Below are the code and all the weights of a small trained network. Each question names an input and a class and asks about switching units off, where a switched-off unit gives its printed mean instead of its output.

import numpy as np


def w(rows, s, z=0):
    codes = np.array(rows[::2]) - 128.0
    scale = np.full(codes.shape[1], s)
    scale[-1] = z or s
    return codes * scale


def f(y):
    return np.maximum(y, 0)


def log_softmax(a):
    a = a - a.max(-1, keepdims=True)
    return a - np.log(np.exp(a).sum(-1, keepdims=True))


def net(x, mask):
    res = np.array(x, float).reshape(1, 5) / 4 @ E
    y = f(res @ A[0][:, :-1].T + A[0][:, -1])
    res = res + np.where(mask, y, B[0][:, -1]) @ B[0][:, :-1]
    return log_softmax(res[-1] @ U[:, :-1].T + U[:, -1])


A, B = {}, {}
E = w([
[60,44,210,123,145,108],'x0',
[147,102,113,66,4,112],'x1',
[192,33,69,165,132,38],'x2',
[132,144,143,134,125,110],'x3',
[132,146,142,132,127,107],'x4',
],0.014)
A[0] = w([
[192,124,64,152,136,98,118],'n0',
[213,121,102,145,142,120,159],'n1',
[185,132,49,143,142,93,136],'n2',
[133,140,127,167,235,140,255],'n3',
[127,128,75,130,147,113,112],'n4',
[154,242,67,95,123,186,225],'n5',
[144,88,131,107,65,103,118],'n6',
[53,116,199,96,125,144,128],'n7',
[130,117,128,48,45,109,152],'n8',
[127,1,149,144,156,37,52],'n9',
[81,92,184,87,134,131,166],'n10',
],0.017,0.0082)
B[0] = w([
[92,138,83,77,152,81,205],'n0',
[123,96,67,96,139,120,195],'n1',
[84,115,62,82,117,99,211],'n2',
[69,131,112,231,216,114,237],'n3',
[162,122,111,122,153,96,158],'n4',
[182,175,125,195,98,210,253],'n5',
[131,131,112,101,68,137,191],'n6',
[112,82,195,98,170,80,207],'n7',
[179,103,151,103,2,117,218],'n8',
[191,196,126,210,107,216,235],'n9',
[120,133,209,92,150,115,196],'n10',
],0.025,0.024)
U = w([
[155,181,93,237,166,220,254],'0',
[211,154,117,145,46,226,171],'1',
[2,103,194,155,180,127,41],'2',
[160,81,201,31,90,118,79],'3',
[99,117,5,149,199,74,154],'4',
[150,95,36,53,61,94,29],'5',
],0.0088,0.0028)

Each question gives the input, the list of numbers given to net, and the class t.
The units are the neurons (one row each of A and B). Each row of codes is followed by its name. A weight is (code - 128) times the scale printed after its matrix; where a second scale follows, it is the last column's (A, B and U).
mask holds one flag per neuron, in row order. A switched-off neuron (its flag False) gives its mean, the last column of its row in B, instead of its output. The means were averaged over made-up inputs and are rounded, as every weight is.
A unit's drop is (log p(t) with every unit on - log p(t) with that unit switched off) / (log p(t) with every unit on - log p(t) with every unit switched off).
unit that matters most: the unit with the biggest drop
top k neurons: the k neurons with the biggest drops, biggest first
drop when u is switched off: that unit's drop, to one decimal
input [-7,2,6,-5,-3], class 5: unit that matters most : n3
input [0,1,5,1,1], class 5: top 2 neurons : [n5; n3]
input [5,1,1,-5,-8], class 1: top 2 neurons : [n9; n3]
input [0,1,-8,-5,2], class 1: top 2 neurons : [n5; n3]
input [2,7,-8,2,-3], class 3: top 2 neurons : [n7; n9]
input [-1,-2,1,6,-8], class 4: top 2 neurons : [n9; n5]
input [0,1,-2,-4,5], class 1: top 2 neurons : [n3; n0]
input [1,-6,0,3,-2], class 2: top 2 neurons : [n5; n9]
input [0,7,5,3,5], class 5: top 2 neurons : [n5; n0]
input [1,1,-3,-8,0], class 3: drop when n9 is switched off : 0.6
input [1,-2,-3,-1,5], class 2: drop when n9 is switched off : 0.7
input [7,2,-1,-6,1], class 3: drop when n3 is switched off : 0.2
